Here is a tiny trained network, its code and every weight. The questions are about switching its units off for an input and a class, where a switched-off unit gives its printed mean instead of its output.

import numpy as np


def w(rows, s, z=0):
    codes = np.array(rows[::2]) - 128.0
    scale = np.full(codes.shape[1], s)
    scale[-1] = z or s
    return codes * scale


def norm(h):
    return h / np.sqrt((h * h).mean(-1, keepdims=True) + 1e-5)


def f(y):
    return np.maximum(y, 0)


def log_softmax(a):
    a = a - a.max(-1, keepdims=True)
    return a - np.log(np.exp(a).sum(-1, keepdims=True))


def net(x, mask):
    res = np.array(x, float).reshape(1, 7) / 4 @ E
    u = 0
    for l in range(2):
        y = f(norm(res) @ A[l][:, :-1].T + A[l][:, -1])
        res = res + np.where(mask[u : u + 11], y, B[l][:, -1]) @ B[l][:, :-1]
        u += 11
    return log_softmax(norm(res)[-1] @ U[:, :-1].T + U[:, -1])


A, B = {}, {}
E = w([
[72,193,117,58,20,83,154,151,91,176],'x0',
[129,123,125,124,128,127,129,127,129,131],'x1',
[128,126,131,129,126,128,131,127,129,126],'x2',
[129,129,128,128,129,128,130,128,128,128],'x3',
[130,132,127,131,127,130,131,127,128,130],'x4',
[127,141,251,82,186,121,172,101,102,253],'x5',
[182,128,140,64,124,194,132,242,159,124],'x6',
],0.0058)
A[0] = w([
[138,120,179,123,211,158,180,97,110,169,60],'0.n0',
[89,142,90,109,61,122,115,141,127,112,2],'0.n1',
[156,126,27,121,62,138,112,177,162,2,136],'0.n2',
[106,186,114,86,44,53,129,128,115,154,77],'0.n3',
[118,114,101,98,70,97,116,125,127,111,72],'0.n4',
[179,141,155,88,113,181,115,210,144,115,144],'0.n5',
[106,118,150,136,159,53,152,45,82,127,118],'0.n6',
[152,138,107,136,150,141,104,115,134,57,57],'0.n7',
[149,104,134,181,186,185,98,96,140,109,83],'0.n8',
[84,174,126,76,29,90,135,151,98,141,155],'0.n9',
[111,132,16,177,67,106,66,113,130,38,176],'0.n10',
],0.0061,0.004)
B[0] = w([
[158,151,73,131,120,118,58,110,138,47,175],'0.n0',
[180,161,53,165,144,99,144,155,103,133,154],'0.n1',
[46,129,114,183,119,156,47,140,135,254,252],'0.n2',
[126,85,149,155,199,232,118,95,141,59,194],'0.n3',
[160,187,99,161,137,122,141,149,117,126,155],'0.n4',
[140,113,126,126,142,154,156,243,147,124,195],'0.n5',
[118,142,65,208,103,122,92,179,141,165,185],'0.n6',
[84,85,159,148,165,122,173,137,153,157,159],'0.n7',
[66,116,129,72,83,61,163,139,112,190,174],'0.n8',
[131,124,65,114,71,159,160,94,38,149,217],'0.n9',
[214,126,186,86,126,98,219,91,131,42,254],'0.n10',
],0.0063,0.0086)
A[1] = w([
[153,129,162,182,209,79,70,109,190,80,75],'1.n0',
[79,130,120,132,140,125,83,81,104,165,70],'1.n1',
[193,113,185,3,170,146,177,141,105,86,87],'1.n2',
[150,103,161,155,188,143,61,178,213,110,58],'1.n3',
[127,124,161,126,150,177,109,214,180,162,92],'1.n4',
[170,125,203,83,185,147,105,141,174,58,2],'1.n5',
[115,183,181,167,162,36,150,128,214,145,97],'1.n6',
[50,97,103,123,142,131,66,95,83,174,36],'1.n7',
[136,140,118,83,113,154,173,194,133,145,57],'1.n8',
[123,145,98,84,99,192,173,167,83,136,81],'1.n9',
[95,101,118,179,103,133,196,83,138,129,214],'1.n10',
],0.0074,0.0028)
B[1] = w([
[172,106,140,151,53,49,63,187,179,147,202],'1.n0',
[170,144,131,127,116,220,117,108,116,144,171],'1.n1',
[188,169,203,32,95,6,38,125,29,2,190],'1.n2',
[93,210,134,155,221,203,175,95,87,105,219],'1.n3',
[96,151,76,152,160,162,204,33,81,98,243],'1.n4',
[153,235,31,128,132,174,168,166,122,92,158],'1.n5',
[148,71,119,138,122,116,100,184,226,99,178],'1.n6',
[171,216,213,98,190,231,74,101,147,197,173],'1.n7',
[123,71,140,110,83,47,55,121,156,174,207],'1.n8',
[127,79,177,154,115,39,70,142,221,152,240],'1.n9',
[93,119,173,31,177,131,177,124,112,110,253],'1.n10',
],0.006)
U = w([
[113,30,172,130,135,23,177,114,231,54,135],'0',
[121,139,75,132,71,126,230,25,54,46,203],'1',
[183,145,148,203,169,99,7,111,208,173,149],'2',
[106,202,176,95,130,251,110,37,74,215,76],'3',
[57,127,87,198,226,239,204,160,162,122,127],'4',
[90,80,45,135,33,151,124,210,139,213,211],'5',
[184,249,123,82,197,128,122,163,87,14,81],'6',
[156,109,209,25,69,29,61,153,78,123,5],'7',
],0.012,0.0012)

Each question gives the input, the list of numbers given to net, and the class t.
The units are the neurons (one row each of A and B). Each row of codes is followed by its name. A weight is (code - 128) times the scale printed after its matrix; where a second scale follows, it is the last column's (A, B and U).
mask holds one flag per neuron, layer by layer. A switched-off neuron (its flag False) gives its mean, the last column of its row in B, instead of its output. The means were averaged over made-up inputs and are rounded, as every weight is.
A unit's drop is (log p(t) with every unit on - log p(t) with that unit switched off) / (log p(t) with every unit on - log p(t) with every unit switched off).
The circuit of an input: a set's keep is (log p(t) with only the set's units on - log p(t) with every unit switched off) / (log p(t) with every unit on - log p(t) with every unit switched off). Starting from the 12 units with the biggest drops (on a tie, the unit counted first), units are removed one at a time, each time the one whose removal leaves the highest keep (on an exact tie, the one counted first), for as long as the keep stays at least 0.8.
circuit, biggest first: the units of the circuit, biggest drop first
k most important neurons: the k neurons with the biggest drops, biggest first
top k neurons in layer l: the k neurons of layer l with the biggest drops, biggest first
input [-2,3,-3,3,3,0,8], class 4: circuit, biggest first -> 0.n10, 1.n4
input [-2,1,5,-4,4,3,-4], class 2: 2 most important neurons -> 0.n9, 0.n10
input [-8,-6,-3,-5,-4,6,1], class 6: circuit, biggest first -> 0.n2, 1.n5
input [-4,-3,8,-3,2,-4,0], class 0: 4 most important neurons -> 0.n10, 0.n9, 0.n5, 0.n2
input [1,-2,-6,-5,2,-8,1], class 5: circuit, biggest first -> 0.n2
input [-1,4,6,4,-7,-1,7], class 4: top 2 neurons in layer 1 -> 1.n4, 1.n3
input [-8,-7,-5,8,-5,0,0], class 0: top 2 neurons in layer 1 -> 1.n0, 1.n7
input [-4,-8,3,6,2,-7,0], class 0: top 2 neurons in layer 0 -> 0.n10, 0.n5
input [-4,5,4,-5,-8,-6,0], class 0: 4 most important neurons -> 0.n10, 0.n5, 0.n2, 0.n3
input [-1,-5,0,3,-6,-3,-3], class 0: top 2 neurons in layer 0 -> 0.n10, 0.n9
input [-2,-4,3,0,-3,-4,1], class 4: 2 most important neurons -> 0.n2, 0.n10
input [-1,8,0,-7,5,2,4], class 6: 3 most important neurons -> 0.n2, 0.n9, 1.n2
input [1,0,4,3,0,-5,4], class 5: 4 most important neurons -> 0.n2, 0.n3, 1.n8, 0.n10
input [-8,6,1,-8,3,2,4], class 6: 2 most important neurons -> 0.n2, 1.n2
input [-4,2,5,1,7,-5,1], class 4: top 3 neurons in layer 1 -> 1.n3, 1.n9, 1.n2
input [3,-4,7,1,5,0,1], class 5: 4 most important neurons -> 0.n10, 0.n9, 0.n2, 1.n9
input [-6,-4,-5,-7,-4,7,-6], class 2: top 2 neurons in layer 0 -> 0.n10, 0.n9
input [-1,2,0,-1,2,-8,6], class 4: 2 most important neurons -> 0.n2, 0.n9
input [-2,3,-2,-6,3,5,1], class 6: 2 most important neurons -> 0.n2, 0.n9
input [-1,-5,-3,5,-4,2,-6], class 2: top 4 neurons in layer 0 -> 0.n9, 0.n10, 0.n2, 0.n6
input [-6,-5,5,2,3,-1,-6], class 0: most important neuron -> 0.n2
